Each row of numbers belongs to one of the objects below and depends on some of the facts about them. Some rows are named. Which object is each other row?

How the objects are related:
bebrimum | ξ a | χ h
broman | Δ demor tafos trugo | ξ a | χ f
buklam | ξ a | χ d
dafam | ξ b | χ f
dasobran | Δ ribruk nofli stuklo | ξ a | χ f
debrebron | ξ a | χ d
degram | Δ vostik dramal | ξ a | χ g
delo | Δ sepli | ξ a | χ g
demor | ξ a | χ g
diflil | ξ a | χ e
doti | Δ tresobok vostik pizuk | ξ a | χ e
dovar | Δ ledro | ξ b | χ d
dragra | ξ b | χ h
dramal | ξ a | χ g
drekletrol | ξ a | χ h
drituk | Δ lupem | ξ c | χ e
druto | ξ c | χ e
druvin | ξ b | χ g
dudru | ξ c | χ h
duklol | ξ b | χ f
fidak | ξ a | χ d
fletik | Δ radel | ξ a | χ h
fluplam | Δ bebrimum | ξ a | χ d
futek | Δ metel | ξ a | χ f
gari | Δ plifar | ξ a | χ f
gedrol | Δ luplobral zitak | ξ c | χ e
ginon | ξ c | χ d
gipes | Δ druto gromu gragrek | ξ a | χ f
gipum | ξ c | χ f
gogrikli | Δ seme debrebron | ξ a | χ f
gragrek | ξ a | χ e
graklar | ξ a | χ g
grodru | Δ kloklil ledro | ξ a | χ f
gromu | ξ a | χ d
grufol | ξ a | χ d
gupli | Δ stuklo | ξ a | χ g
kaguk | ξ a | χ e
klabikler | Δ stikul pudrom mudral | ξ c | χ f
klaple | ξ b | χ d
kloklil | ξ b | χ f
klostus | Δ metel | ξ a | χ d
kodobrim | ξ a | χ f
kudom | Δ zitak | ξ c | χ f
kufes | ξ c | χ e
laves | ξ b | χ d
ledro | ξ a | χ f
ligra | Δ sonu skatum revam ledro pizuk | ξ b | χ e
lipi | ξ c | χ g
lostus | Δ radel troklen trebifa | ξ b | χ d
lupem | ξ b | χ d
luplobral | ξ a | χ e
malel | Δ grufol | ξ a | χ h
metel | ξ a | χ g
miron | ξ c | χ d
mudral | ξ c | χ h
mufos | Δ diflil | ξ c | χ e
mupus | Δ stuklo | ξ b | χ f
netril | ξ c | χ g
niklo | ξ a | χ e
nofli | ξ c | χ g
nomolo | ξ b | χ e
notra | Δ radel stuklo gromu | ξ a | χ f
patol | ξ c | χ h
pekle | ξ a | χ g
pipo | Δ kufes | ξ b | χ d
pizuk | ξ b | χ h
plaflekos | ξ b | χ e
plezes | Δ skili | ξ a | χ e
plifar | ξ b | χ h
plifu | Δ tika nofli | ξ c | χ d
pluskul | Δ skili miron pekle drekletrol | ξ c | χ d
pudrom | ξ a | χ g
radel | ξ b | χ d
radrik | Δ debrebron | ξ c | χ d
radrin | ξ a | χ h
rebro | Δ lupem nomolo | ξ c | χ f
refli | Δ patol drekletrol | ξ a | χ h
rerupim | ξ a | χ f
revam | ξ c | χ e
ribruk | ξ a | χ g
rureru | ξ c | χ d
ruzu | Δ kaguk mudral | ξ b | χ f
sazok | Δ tresobok | ξ a | χ e
seme | ξ b | χ f
sepli | ξ a | χ e
skasta | Δ sonu demor seme | ξ b | χ d
skatum | ξ c | χ d
skavam | ξ b | χ d
skefos | Δ lipi trestak | ξ a | χ g
skemir | Δ trosken duklol rureru laves | ξ c | χ d
skili | ξ c | χ d
skizel | ξ a | χ g
skovezus | ξ b | χ g
skunon | ξ a | χ d
sonu | ξ a | χ h
stamim | Δ dafam druvin | ξ c | χ h
statir | Δ gipum fidak | ξ c | χ e
stiba | Δ klaple | ξ c | χ d
stiflel | Δ ribruk | ξ b | χ d
stikul | ξ a | χ d
stuklo | ξ a | χ h
tafos | ξ b | χ e
tika | ξ c | χ e
trebifa | ξ a | χ h
tresobok | ξ a | χ e
trestak | ξ a | χ e
tretus | Δ skunon druto | ξ b | χ e
trifin | Δ trugo | ξ a | χ e
trodriskel | Δ gipum plifar duklol | ξ c | χ h
troklen | ξ c | χ e
trosken | ξ a | χ g
trugo | ξ c | χ f
trupe | ξ c | χ f
tuku | Δ skizel pekle trebifa | ξ c | χ d
voplon | Δ radel pekle trestak | ξ a | χ d
vostik | ξ c | χ f
vutam | ξ c | χ e
zagir | Δ skizel skunon | ξ b | χ d
zitak | ξ b | χ h
zogakur | Δ rerupim | ξ a | χ f

Known rows:
radrin: [  0  27   0   3  -3  12  -1   4  15 -14  -1  21  21  10 -11  -4   8  -5
   6   8  -2   3  -8  -8  28  15  -9   4  23   3 -15   2  13  -6  -8  -9
   2  10  -1   7  -9]
pudrom: [ -2  31  10   1   1  -2  -1  14  23 -11  10  27  28  11 -25 -12  12 -10
   3   8   2   1   8  -6  23   1  -6   2  12   7 -12  -3  19   7  -4 -13
  -4   6   5  19 -27]
voplon: [ -2  11  -3  29  13   9  -6  11  -1  13  -1   0  40 -10 -14  -1  11 -12
  13  -4  -5 -17   8   1   7   3 -11  -5  16  -2 -33  18  17  -8   8 -15
   0  -6  -1  13 -12]
sonu: [ 11  16  -2   5  -3   5  10   2  19  -9  14  24  26  14 -17  -5  13 -10
  13  10   5   4 -20   0  28  18 -12  15  20  -4 -15  -2   3 -13 -19  -2
  12  10  -4   9  -1]
skizel: [  0  31  -1  12   9   2   2   1  26   2   8  18  31 -11 -18  -6  10 -31
   1   6  10  -4  -7   2  20  16 -10   1  22   9 -11   4  20   8   1  -8
   5  -1  -3  14 -20]
fletik: [ -2  30  -9   8   2  21  -1  -4  17  -3  -1   8  26  -2  -5   4  12 -18
   3   4  -2  -1 -11 -12  29  26  -8  -1  30   1 -23   9  17  -1   3 -11
   3   4   0  10  -6]
dramal: [  3  22   5   9   3  -1   7   0  19  -2  15  25  34   7 -19 -10  18 -18
  12  11   8  -1  -1  -5  18   5  -9  10  16   5 -12  -4  11  -3 -12   1
   7   7   3  22 -21]
gupli: [ -3  26  -2  12   4  10   9  -3  16   7  14  17  39   6  -8  10  19 -28
   6   9  -1   1  13 -18  17  16  -8  -3  28   0 -13   0  18   6   4  -1
   4   3   7  23 -12]
drekletrol: [  0  31  -5   4   6  10  -4   5  25 -12  -4  14  22  -6 -17 -11   3 -15
   0   4   5  -4 -21   7  32  22  -8   4  21   8 -19   7  16  -2  -3 -16
   3   3  -7   2 -14]
kaguk: [  9   9   1   5   9  -2  -3  36   4 -12   0  37  18  17 -19  -4 -10   4
   3   1 -10   2  -1   7  18  -9   1  -6  20 -10 -32  17   6 -13  -8 -25
 -10   8  -7   2   7]
refli: [ -3  25  -1   7   2  19 -10  -1  14 -11  -6   1  17  -2  -9 -10   9  -4
   4   5  -2  -4 -14  -6  29  20 -10   3  22   7 -31  10  16  -6  -2 -10
   1   8   2   9 -25]
buklam: [  3  10   4  23   6  -2  -3  21   0   2   2  24  37   5 -23  -7  10  -9
  15   0  -2 -10  15   4   8  -9 -10  -1  10  -1 -23   8  12 -10  -7 -14
   1   0  -4  12 -10]
duklol: [-33 -18 -14 -10 -21 -15 -19 -32  -1  -8   4  17 -35  -4  21  -3 -33   7
 -17  22  18  -7  13 -24 -17  18   9   6  -8   9  16 -12  -8   9 -28  -1
   4 -15 -25 -13  -1]
lostus: [-24 -27 -32  15   3 -15   0 -18 -25 -10   9 -30 -16 -22  18  16 -17  25
   2  -1   5 -32  19 -18 -14  20   8   1 -21  -5 -10   2   5  19  -5  -3
   3 -27  -8  -1  -1]
mupus: [-31 -17 -18 -11 -15  -4  -9 -30  -3   6  29 -10 -27  -5  28  27 -22   8
 -13  15   7  -8  16 -40 -14  34  18   5  -2 -11   0  -4  -2  20  -5  -5
   1 -18  -9  -2  10]
vutam: [ 22 -17   7 -13   9   3   7  11 -16   5 -26 -26 -30   1  14   0  -3  10
 -10 -19 -11  17 -15  26 -17 -31   5 -13 -14  -3  24   2 -18  -4  21  16
 -11  10   9 -19  24]
tika: [ 23 -11   2 -15   7   2  18  12 -14   9 -19 -15 -20   2  16  15  -5  -4
 -11 -21 -10  21 -10  21 -17 -25   7 -17  -9 -10  34  -3 -18   1  26  16
  -7   5   7 -21  43]
gipum: [  4  -2  29 -23 -12   8 -13 -16   6  25 -27  -8 -30  -4  13 -15   0 -23
 -18  -2   4  27  -7  15 -27 -21   1  -8  -7  16  49 -14 -18  -3  13  19
  -1   7   2 -21   5]
miron: [ 14  -5  10  -1  12  -2   5   5  -7  11 -22 -42 -11 -22  -1  -7   7  -6
  -6 -27   1   2 -11  37 -20 -26  -4  -9 -28   8  30  -4  -5  10  29  11
   0  -8  11 -14   5]
trodriskel: [  5  -1   9 -16 -10  19   0 -26 -10  -4 -49 -34 -30  -1  25 -12  14   4
  -9  -8  -6  19  -9   5  -8 -19  -8  -9  -8  22  39 -15  -9  -5  14  35
  -1  16  17 -17   1]
mufos: [ 20 -15  11 -14   8   6   8   7 -20   4 -27 -31 -33  -1  15   1  -4  15
  -7 -19 -13  15 -12  24 -15 -32   6 -13 -16  -3  20   3 -17  -7  22  17
 -11  11  16 -18  20]

Name these rows:
No name comes twice in this set of rows, the named rows included.
[  4  15  -2  25  12  -1   3  19   8   7   7  24  44  -4 -24  -1   6 -25
  10  -3   1 -10   5  14   9   1 -12  -5  14  -3 -17   9  14  -3  -1 -19
   4  -8 -11   7   2] => skunon
[  5  -2  32 -27  -9  12 -10  -9   7  27  -8 -27 -31  -2  11  -3   6  -8
 -15  -9  -1  24  -9  11 -22 -12   7  -1 -12   6  36  -8 -16   4  24  10
  -4   5  16 -11   1] => trupe
[ 22 -18  15  -3   5  -8  16   2 -14  14  -5 -33  -7  -4   1  -5  19   0
   8 -20  -1   8  -9  31 -24 -30  -6   5 -30  -3  36 -12 -16  -5  15  23
   7   1  15  -8  15] => skatum
[ -9  15  14   3  -7  22 -13  -2  15  29  17  21  27  13  -2  16   9 -27
   1  14  -7  11  11 -28   5  20   1  -2  37 -11 -23  11   9  -6   6 -14
   0   4  -1  16  -1] => dasobran
[-15 -28 -31  -5  -1 -24   2   1 -20 -30   8   6 -33  -1  15  12 -39  41
  -8   5   4 -16   4 -10  -6   6  17   0 -20 -11  -6   2  -6   9 -19  -6
  -7 -12 -18 -13  18] => nomolo
[ 12 -12   9   2  13   9   2  -5 -17  20 -24 -58 -13 -22  10   1  14  -2
  -1 -28  -6   1  -4  23 -22 -20  -4 -11 -23   7  21   2  -4   7  35  17
  -3  -4  19  -9   1] => tuku
[-17 -38 -22  11  -4 -23   8 -17 -29 -14  21 -24 -18  -4  14  11  -9  41
  13   5   6 -28  16 -18 -17  10   6  13 -31 -10  -9  -5  -7   4 -24   9
   8 -17  -3   8  -2] => skasta
[-10  14  19   6 -12  15 -26  -9  16  21  -3  33  15   9  -7 -15   1 -21
   0  20   0   6  10 -16   3   5  -6   1  33   9 -21   9   4 -19 -11  -8
   0   9 -10   7 -18] => gari
[  2  11  21   1  -7   2  -9   1  27  21  30  35  21  11 -19  -6   6 -26
   5  18   7   8 -11  -2   8  16  -3  16  24  -7 -15   5  -2 -18 -13 -13
   9   6  -9  12  -3] => ledro
[  0  17   8  11   0   4   2  -4  13   1  12  10  29   6 -14  -6  24  -8
  16  14   1  -3   4 -13  16   6 -10   9  20   4 -21   1  11  -8  -8   5
   4  10   9  26 -29] => degram
[  2  29  -4   7   1   2  11   3  20   2  14  33  43   6 -14   6  17 -36
   4   9   4   5   9 -10  16  13  -8  -3  25   0  -3  -6  18   9   0  -4
   6   0  -1  18  -4] => ribruk
[ 23 -11  -1 -10  15   2  11   8 -13  11 -22 -28 -24 -14  15   6  -8  -7
 -13 -22  -5  15 -25  32 -15 -22   6 -16 -10  -4  24   4 -15   2  29  12
  -5   2   6 -23  32] => troklen
[-25 -11 -24  -7  -8 -20   3 -26  -4 -26  14 -13 -26  -7  15   6 -13  23
  -5  11  15 -16  14 -26  -2  23   8  10 -21   6   8 -17   3  26 -17   9
   5 -14  -2   6 -19] => skovezus
[ -1  10   1  27   2  -4  -7  14   2  -1 -13  37  39   6 -23 -15   4 -19
  11   7   0  -6  19   7   5 -15 -16  -4  15   8 -10   4  11 -14 -15  -8
   3   1 -14   5  -5] => fidak
[  1  -2  39 -33 -11  15 -16  -3   3  20  -7 -38 -39   3  13  -4   8   8
 -14 -12  -9  23  -3   3 -20 -15  11  -1 -17   4  27  -5 -11   7  29   7
 -13   8  25  -6  -9] => klabikler

Now the same objects, written a new way:
Named rows:
fluplam: [ -1  -8   0   8  -6   4 -17  26  -4  -3 -12   0   5  10  -7 -12  20  -6
 -20  -9   8   3  -5  10   6   9  -6  -6   1]
tresobok: [ -1   1  -6  -2  -2   9  -9  12  -3   4   2  -8  11  10   6  -9   7  -9
 -12   6  -9   8  -3   4   3  25  -7 -18 -12]
stiba: [  6 -10   2 -12  -8   0  23  -8   9  -1  -8   6  -2  -6   6  -2  -3   6
   1 -12   6 -18  30  -4   5 -27   4  42   4]
gragrek: [ -3   1  -4  -2  -2   9 -10  14  -5   5   0  -8  12  12   2  -8  -2 -10
 -11   7 -10   5  -2   1   0  26  -6 -20 -12]
fletik: [ -2  19   2   6  -5  16 -28 -16 -14   0  -1 -11   7  15  20  -4  12  -4
   4 -36  -3   9 -32  -2 -11  16  25 -58  -1]
niklo: [ -2   1  -4  -2  -2   9 -10  14  -4   5   1  -8  12  12   2  -9  -1 -10
 -11   6 -10   5  -3   1   1  25  -7 -22 -11]
metel: [-23 -39   9  15   1  -2 -20 -11  -8 -13   2  32   4  16 -27  -3   6   5
 -17 -22   9   1 -27   0   6  13 -13  -3   2]
mupus: [  7  11  -1  -9  13  -3  14  29   2   8  -8 -14 -11 -11 -15  17 -17  19
  13   8   8  36  -9  -2 -21  -2  -7 -31  25]
tafos: [ 11  23   1 -13   6  -5  -1 -14  -4   8  16 -11   3 -19  -8  10 -14   1
  17  36  -6  19  -4  -4 -12   2 -17  -5   0]
voplon: [ -2  12   7   8 -11  13 -31  -1 -17   6 -17  -4  15  14  -8 -10  26  -8
  -9 -27  14   2 -10   1   5  -5   5 -32   4]
trugo: [  2  -5   0  -9  -3  -1  27 -13  13  -2   3   3  -5  -5  11   0 -19   3
   9  -1  -5 -22  24  -9   3 -18  11  31  -2]
zitak: [ 10  22   1  -2  10 -10  -6 -17  -1  -6  24  -9 -13 -22   5  11 -18   4
  22  25 -11  12 -24  -1 -21   7   3 -17   3]
tretus: [ 20  25   5 -14   0  -4  -4 -14  -3   2   8 -14   1 -22   0  10   2   3
  19  23  -2  20  -7   1 -15   4 -18   8   6]
rureru: [ -2 -10   0 -11  -3  -1  25  -9   8   5  -1   7   0  -3  -3  -2 -19   3
   1   1   1 -23  32  -9   7 -28   5  32  -1]
skasta: [ 15  15   2  -1   3 -12  -5   1   0   0   2  -4  -7 -24 -13   7  15   4
   7  23  12  19  -3   8  -3 -16 -17  14  11]
lipi: [-13 -15   4   6   4 -10  26 -26   1   1  -8  21  -7   2  -5  14  -9   7
  11 -11   9 -27  21  -7  14 -32  11  42   2]
vostik: [  0  -6  -2 -10  -1   0  27 -17  13   0   5   5  -4  -5  10   0 -15   4
   8  -4  -5 -18  23 -10   5 -20  11  26  -4]
radrik: [ 10  -7   3  -9  -9  -4  25  -1  11  -3 -12   2  -5  -8  10  -1   1   4
   1  -9   5 -23  32   0   5 -24   3  53   4]
mudral: [  2  -2  -3 -11   1   1  25 -25  11  -5  16   0 -10  -6  27   3 -27   5
  14  -9 -17 -20  10 -11  -9  -6  24  13  -7]
vutam: [  5   0  -1 -23  -4   5  30 -21   8   7   5  -3   5  -3  15   1 -22   3
   9   2 -12 -16  31 -12  -1  -9   3  29  -9]
pipo: [ 12  14   5  -3   2 -10  -8  -2  -3   1   3  -3  -4 -21 -17   6   7   5
   8  20  12  17  -6   4  -6 -16 -17   7  13]

Name these rows:
No name comes twice in this set of rows, the named rows included.
[  7   4   0  -2  -9  10 -14  11  -4  -1  -7 -11  11   9  12  -9  17  -8
  -9  -8  -6   5  -6   7  -2  27  -7  -8  -6] => plezes
[ -5 -13  -6   4   3   8   3  56   3   0 -21 -10  -3  18  -2  -2   0   6
 -17 -17   3  18  -8   6  -6  24   1 -36  12] => dasobran
[-19  -7   5  28   3  -4 -20  -1 -16   0 -14  14   3  18 -18   4  17  -7
  -6 -12  13  -9 -14   5  16  -1   4 -11   1] => pekle
[-18 -15   0  28   6  -8 -11  15 -10  -3 -14  14  -3  16 -16   5  17  -6
 -12  -5  11  -7 -11   9  17   4  -1  -1   0] => demor
[ 13   0   1 -24  -8   6  28 -19  10   2  -1  -5   4  -6  24   0  -8   6
   9 -10  -8 -11  29  -7  -4  -7   2  40  -4] => mufos
[  5 -12   1 -14  -6   0  28   2  12   0 -10   4  -3  -4   5   0  -8   9
  -1 -12   5 -16  31  -4   2 -24   3  39   6] => plifu
[  7  -6   2 -11  -6   1  24 -14  13  -4  -2   3  -6  -6  17   0  -7   7
  10 -15  -1 -17  21  -6   1 -16  10  37   2] => klabikler
[ -1  -5  -1  10  -5   5 -16  19   0  -7  -7  -2   1   9   3 -10  16  -5
 -12 -12   1   4 -12   7   3  18   0 -14  -1] => zogakur
[  4   0  -4 -23  -2   6  30 -23  11   9   8  -2   5  -4  17   1 -18   3
   8   3 -12 -12  31 -12   1 -11   4  28 -11] => revam
[  3  30   8  -4   4  -1 -17 -25 -16  14   5  -4   8 -13 -27   9  -5   2
  18  16  14  16  -9 -10  -7 -30  -4 -30  12] => radel

Now the same objects, written a new way:
Named rows:
skefos: [ 23  19 -22   0  14   4 -41 -14  17   3  14  -1 -34   7]
zogakur: [ 26  -2 -58  -7 -25  29 -25 -15  47   0   6  -3  -4  22]
tresobok: [ 24  -6  -2  -4 -25  61  -3  11 -15   3  12   4  21 -27]
skunon: [ 12  10  21 -30  -2  16   9  28  23  23  15   8 -33 -21]
klostus: [ 20  -2  46   3   1  19 -15  27  26  24  17  10 -36   6]
trestak: [ 21  -7  -7 -11 -30  62   0  10  -3  -8  10  -1  16 -26]
luplobral: [  8   1   3 -25 -23  59  -4  -1 -36 -15  32   6  20 -12]
grufol: [ 50   2  15  -6  34   5  41  25  12  22  34   9 -22 -45]
dafam: [-17  -4 -29  10  -6 -36  -5 -35   3  -3   4  -9  42 -38]
stiflel: [-29 -19  45  11  -2 -47   9   5  44   4  20   3   1  -8]
zitak: [-36  24  18 -14   2 -58 -10 -24  -9 -20  15  22  22 -18]
rureru: [-31  -2  30 -17  15 -19  44  29 -19  11 -28  -7 -23  16]
gipum: [-20   2 -22  -1   7  -4   9 -15 -45 -12 -43 -23   8  18]
stamim: [  3   4 -12  18  27 -32  28   6  -8  -6 -28  14   0  46]
vutam: [-12 -28  -2  18 -10  27  35  11 -32 -15 -27 -13  29  27]
skili: [-25  -7  21 -10  13 -20  48  32  -4  17 -32  -5 -21  17]
gedrol: [-21 -27  10  14  -3  25  27  -1 -53 -28  -3  -8  31  54]
trugo: [-11  -2 -28  11  10  -5   9  -9 -43   5 -44 -18  14  16]
radrik: [-16 -16  33  14  21 -20  37  30  -5  19 -18  -1 -18  43]
rebro: [-14 -10 -16   4  18  -6  17 -32 -25 -55 -22 -32  -6  46]
druto: [-16 -24  -8   9 -14  26  38  14 -31 -14 -37 -16  29  12]

Name these rows:
No name comes twice in this set of rows, the named rows included.
[-18 -15  -8  28 -10 -33 -26 -39  16 -18   4 -14  30  -7] => mupus
[-42  -4  43 -28   2 -50  31  -8  28 -30  22  -9 -10 -35] => lupem
[ 18   9 -67 -26 -30  29 -17  -9  37   8  -3  -4  -1  -5] => rerupim
[-15 -32   9   8  -1  25  43  -6 -26 -62 -13 -24  13  42] => drituk
[-33 -21  16  -8 -24  -4  21 -26   0 -60  17 -19  40 -39] => nomolo
[-22 -12  25  -1  18 -20  44  29  -5  15 -22  -4 -20  31] => ginon
[-13 -24  10  12  11 -57  40   5  49  16  43  14  18  -6] => pipo
[ -9  12  -2   6  19 -28  20   6 -16 -10 -39   9  -5  36] => dudru
[  2  -2 -36 -32 -38  56   0   9 -19  20  41  25  40  13] => sepli
[-15 -30  11  21  -9  27  25   6 -34 -26 -23 -15  25  41] => statir
[ 70  13  -4  21  40  -1   8  -3  13 -10  28  25 -12 -13] => malel

